Here is a tiny trained network, its code and every weight. The questions are about switching its units off for an input and a class, where a switched-off unit gives its printed mean instead of its output.

import numpy as np


def w(rows, s, z=0):
    codes = np.array(rows[::2]) - 128.0
    scale = np.full(codes.shape[1], s)
    scale[-1] = z or s
    return codes * scale


def norm(h):
    return h / np.sqrt((h * h).mean(-1, keepdims=True) + 1e-5)


def f(y):
    return y / 2 * (1 + np.tanh(0.7978845608 * (y + 0.044715 * y**3)))


def log_softmax(a):
    a = a - a.max(-1, keepdims=True)
    return a - np.log(np.exp(a).sum(-1, keepdims=True))


def net(x, mask):
    res = np.array(x, float).reshape(1, 6) / 4 @ E
    u = 0
    for l in range(2):
        y = f(norm(res) @ A[l][:, :-1].T + A[l][:, -1])
        res = res + np.where(mask[u : u + 10], y, B[l][:, -1]) @ B[l][:, :-1]
        u += 10
    return log_softmax(norm(res)[-1] @ U[:, :-1].T + U[:, -1])


A, B = {}, {}
E = w([
[121,19,131,159,106,47,78],'x0',
[182,209,166,137,187,53,39],'x1',
[97,75,147,159,221,255,94],'x2',
[125,80,174,134,137,84,122],'x3',
[82,179,123,99,153,58,220],'x4',
[240,95,118,175,111,128,193],'x5',
],0.0067)
A[0] = w([
[75,136,74,105,212,88,175,82],'L0N0',
[140,123,163,89,137,129,110,34],'L0N1',
[64,78,184,87,192,65,196,29],'L0N2',
[73,41,146,253,112,54,106,40],'L0N3',
[212,255,207,118,143,74,109,40],'L0N4',
[97,64,127,33,3,121,218,2],'L0N5',
[136,60,142,55,171,120,17,89],'L0N6',
[205,69,110,199,102,121,198,128],'L0N7',
[138,107,101,29,96,26,107,177],'L0N8',
[164,102,137,176,70,48,112,139],'L0N9',
],0.0069,0.0029)
B[0] = w([
[113,167,161,114,169,137,201,163],'L0N0',
[151,166,108,168,82,134,122,103],'L0N1',
[90,128,242,171,96,46,161,163],'L0N2',
[170,88,177,209,129,64,138,191],'L0N3',
[212,147,129,25,124,74,102,252],'L0N4',
[75,138,38,106,2,90,178,240],'L0N5',
[161,176,148,193,27,191,57,190],'L0N6',
[84,96,146,47,146,110,114,236],'L0N7',
[105,58,141,95,220,214,147,239],'L0N8',
[157,65,165,74,115,158,89,211],'L0N9',
],0.0063,0.0036)
A[1] = w([
[116,116,105,178,201,192,176,86],'L1N0',
[138,134,129,152,92,160,186,70],'L1N1',
[254,225,125,144,131,66,110,65],'L1N2',
[128,60,144,153,114,86,94,137],'L1N3',
[67,113,77,167,40,145,185,84],'L1N4',
[175,121,93,72,154,95,127,89],'L1N5',
[75,177,128,78,153,117,186,129],'L1N6',
[125,154,92,165,141,189,100,118],'L1N7',
[115,204,117,96,162,107,156,2],'L1N8',
[157,145,128,145,175,178,152,184],'L1N9',
],0.011,0.0034)
B[1] = w([
[182,85,144,51,171,128,238,172],'L1N0',
[99,80,99,150,146,103,134,154],'L1N1',
[111,24,163,34,181,106,25,255],'L1N2',
[161,202,88,251,50,198,161,203],'L1N3',
[118,53,2,66,230,33,107,244],'L1N4',
[133,134,197,86,71,135,120,183],'L1N5',
[169,199,78,224,135,120,121,230],'L1N6',
[58,202,203,109,113,211,202,172],'L1N7',
[145,192,94,230,202,57,63,179],'L1N8',
[159,155,205,52,140,105,145,177],'L1N9',
],0.008,0.0057)
U = w([
[119,218,105,162,178,89,118,135],'0',
[69,108,175,205,104,70,200,44],'1',
[137,109,157,82,186,194,232,156],'2',
[90,54,3,104,138,79,167,197],'3',
[173,83,120,111,42,125,159,4],'4',
[161,59,133,240,71,157,74,146],'5',
[174,89,169,47,157,88,52,206],'6',
[73,171,168,138,109,222,92,84],'7',
],0.017,0.0036)

Each question gives the input, the list of numbers given to net, and the class t.
The units are the neurons (one row each of A and B). Each row of codes is followed by its name. A weight is (code - 128) times the scale printed after its matrix; where a second scale follows, it is the last column's (A, B and U).
mask holds one flag per neuron, layer by layer. A switched-off neuron (its flag False) gives its mean, the last column of its row in B, instead of its output. The means were averaged over made-up inputs and are rounded, as every weight is.
A unit's drop is (log p(t) with every unit on - log p(t) with that unit switched off) / (log p(t) with every unit on - log p(t) with every unit switched off).
The circuit of an input: a set's keep is (log p(t) with only the set's units on - log p(t) with every unit switched off) / (log p(t) with every unit on - log p(t) with every unit switched off). Starting from the 12 units with the biggest drops (on a tie, the unit counted first), units are removed one at a time, each time the one whose removal leaves the highest keep (on an exact tie, the one counted first), for as long as the keep stays at least 0.8.
units of the circuit, in order: the units of the circuit, biggest drop first
top k neurons: the k neurons with the biggest drops, biggest first
top k neurons in layer l: the k neurons of layer l with the biggest drops, biggest first
input [-6,3,-8,-4,8,1], class 6: units of the circuit, in order : L1N2
input [-7,-2,-7,0,-3,0], class 3: units of the circuit, in order : L0N5, L1N4
input [-2,-2,-5,-6,8,-1], class 0: top 2 neurons in layer 1 : L1N6, L1N8
input [-1,-8,5,-6,-7,-2], class 2: units of the circuit, in order : L1N7, L1N0
input [3,-1,5,-7,4,-8], class 0: top 3 neurons in layer 1 : L1N6, L1N2, L1N5
input [8,4,-7,2,5,8], class 4: units of the circuit, in order : L1N4, L1N8
input [8,3,-7,6,5,4], class 4: top 2 neurons : L1N3, L0N9
input [-8,-1,-5,-2,5,7], class 6: top 2 neurons in layer 1 : L1N2, L1N3
input [-8,3,3,-2,0,0], class 6: top 2 neurons : L1N2, L0N4
input [-3,-8,3,6,-8,2], class 3: units of the circuit, in order : L1N4, L0N9
input [2,6,6,-6,-3,1], class 7: units of the circuit, in order : L1N7, L1N4
input [1,-1,8,1,-4,-2], class 7: top 2 neurons in layer 0 : L0N6, L0N8
input [-4,7,7,-6,2,6], class 6: top 3 neurons : L1N2, L0N4, L0N8
input [5,5,-8,2,-8,-7], class 5: top neuron in layer 0 : L0N8
input [4,4,4,0,6,-6], class 0: top 2 neurons in layer 0 : L0N0, L0N9
input [-6,-7,3,3,5,-4], class 3: units of the circuit, in order : L1N4, L0N8
input [-6,6,7,-8,-1,-1], class 2: top 3 neurons in layer 1 : L1N0, L1N7, L1N9
input [3,1,-6,6,-2,4], class 4: top 2 neurons in layer 1 : L1N6, L1N8
input [-3,8,-6,-8,8,-3], class 6: top 3 neurons in layer 1 : L1N2, L1N3, L1N5
input [3,4,-1,8,-3,2], class 5: units of the circuit, in order : L1N3
